Here is a tiny trained network, its code and every weight. The questions are about switching its units off for an input and a class, where a switched-off unit gives its printed mean instead of its output.

import numpy as np


def w(rows, s, z=0):
    codes = np.array(rows[::2]) - 128.0
    scale = np.full(codes.shape[1], s)
    scale[-1] = z or s
    return codes * scale


def f(y):
    return np.maximum(y, 0)


def log_softmax(a):
    a = a - a.max(-1, keepdims=True)
    return a - np.log(np.exp(a).sum(-1, keepdims=True))


def net(x, mask):
    res = np.array(x, float).reshape(1, 4) / 4 @ E
    y = f(res @ A[0][:, :-1].T + A[0][:, -1])
    res = res + np.where(mask, y, B[0][:, -1]) @ B[0][:, :-1]
    return log_softmax(res[-1] @ U[:, :-1].T + U[:, -1])


A, B = {}, {}
E = w([
[79,17,93,16,206,46],'x0',
[194,245,104,101,192,73],'x1',
[92,130,157,147,128,51],'x2',
[152,107,2,207,171,133],'x3',
],0.0088)
A[0] = w([
[150,176,96,208,61,127,131],'N0',
[125,76,127,167,120,142,70],'N1',
[93,219,121,39,117,200,170],'N2',
[189,160,167,237,82,142,83],'N3',
[124,106,95,111,127,82,11],'N4',
[108,100,76,71,178,136,123],'N5',
[166,61,143,112,155,111,4],'N6',
[103,66,131,138,65,153,55],'N7',
[149,128,68,152,156,120,54],'N8',
[85,42,44,74,169,94,45],'N9',
[180,212,89,92,139,85,87],'N10',
[120,124,42,153,132,126,55],'N11',
[149,217,154,95,106,77,63],'N12',
[120,93,64,186,153,126,46],'N13',
[131,117,69,221,159,120,31],'N14',
[5,78,107,184,117,182,106],'N15',
[168,135,143,67,143,216,150],'N16',
[74,117,174,88,108,192,87],'N17',
[160,173,134,134,232,119,40],'N18',
[81,94,159,137,136,130,160],'N19',
[101,96,105,137,106,114,70],'N20',
],0.012,0.0024)
B[0] = w([
[116,79,253,158,172,153,186],'N0',
[156,66,11,140,120,113,158],'N1',
[77,67,140,94,62,83,177],'N2',
[154,89,202,170,209,203,197],'N3',
[123,104,135,121,199,147,166],'N4',
[113,154,215,190,215,161,205],'N5',
[131,129,152,99,111,158,166],'N6',
[192,103,58,112,102,99,175],'N7',
[94,177,105,86,36,112,169],'N8',
[102,55,216,139,226,175,253],'N9',
[216,55,42,158,67,102,198],'N10',
[45,194,107,70,37,62,174],'N11',
[72,115,79,81,132,56,186],'N12',
[65,222,138,35,80,97,180],'N13',
[50,159,137,43,79,204,178],'N14',
[237,112,59,77,96,62,196],'N15',
[75,142,129,127,150,138,165],'N16',
[140,177,80,56,99,130,172],'N17',
[231,71,80,107,120,92,182],'N18',
[154,222,102,112,124,134,166],'N19',
[154,174,56,163,159,120,154],'N20',
],0.0069,0.015)
U = w([
[103,67,210,163,254,196,38],'0',
[199,73,18,110,119,95,71],'1',
[38,170,143,50,85,110,251],'2',
],0.0083,0.002)

Each question gives the input, the list of numbers given to net, and the class t.
The units are the neurons (one row each of A and B). Each row of codes is followed by its name. A weight is (code - 128) times the scale printed after its matrix; where a second scale follows, it is the last column's (A, B and U).
mask holds one flag per neuron, in row order. A switched-off neuron (its flag False) gives its mean, the last column of its row in B, instead of its output. The means were averaged over made-up inputs and are rounded, as every weight is.
A unit's drop is (log p(t) with every unit on - log p(t) with that unit switched off) / (log p(t) with every unit on - log p(t) with every unit switched off).
The circuit of an input: a set's keep is (log p(t) with only the set's units on - log p(t) with every unit switched off) / (log p(t) with every unit on - log p(t) with every unit switched off). Starting from the 12 units with the biggest drops (on a tie, the unit counted first), units are removed one at a time, each time the one whose removal leaves the highest keep (on an exact tie, the one counted first), for as long as the keep stays at least 0.8.
units of the circuit, in order: the units of the circuit, biggest drop first
most important unit: the unit with the biggest drop
top k neurons: the k neurons with the biggest drops, biggest first
drop when u is switched off: that unit's drop, to one decimal
input [6,-7,3,8], class 2: units of the circuit, in order	[N13]
input [4,2,5,6], class 2: units of the circuit, in order	[N13, N14]
input [5,-2,-5,7], class 2: units of the circuit, in order	[N11, N13]
input [-7,7,4,-6], class 0: top 2 neurons	[N3, N0]
input [-6,3,-1,8], class 2: top 3 neurons	[N11, N9, N14]
input [4,-4,-6,6], class 2: units of the circuit, in order	[N13, N11]
input [-6,2,0,7], class 2: top 2 neurons	[N9, N11]
input [-5,8,-4,-2], class 1: top 2 neurons	[N10, N9]
input [3,-4,-4,-1], class 1: top 4 neurons	[N3, N0, N15, N7]
input [6,5,0,5], class 0: top 3 neurons	[N9, N5, N15]
input [-4,5,-2,8], class 2: top 3 neurons	[N14, N11, N13]
input [5,-8,4,1], class 1: top 2 neurons	[N15, N7]
input [-8,8,5,0], class 0: top 3 neurons	[N3, N0, N15]
input [-4,-5,3,-4], class 1: most important unit	N9
input [5,2,4,4], class 0: top 2 neurons	[N9, N5]
input [-7,6,7,4], class 0: top 3 neurons	[N0, N3, N15]
input [-6,1,4,8], class 2: drop when N13 is switched off	0.6
input [-1,-3,-8,6], class 2: drop when N13 is switched off	0.1
input [6,-2,2,7], class 2: drop when N3 is switched off	0.5
input [-1,7,0,-6], class 1: most important unit	N10
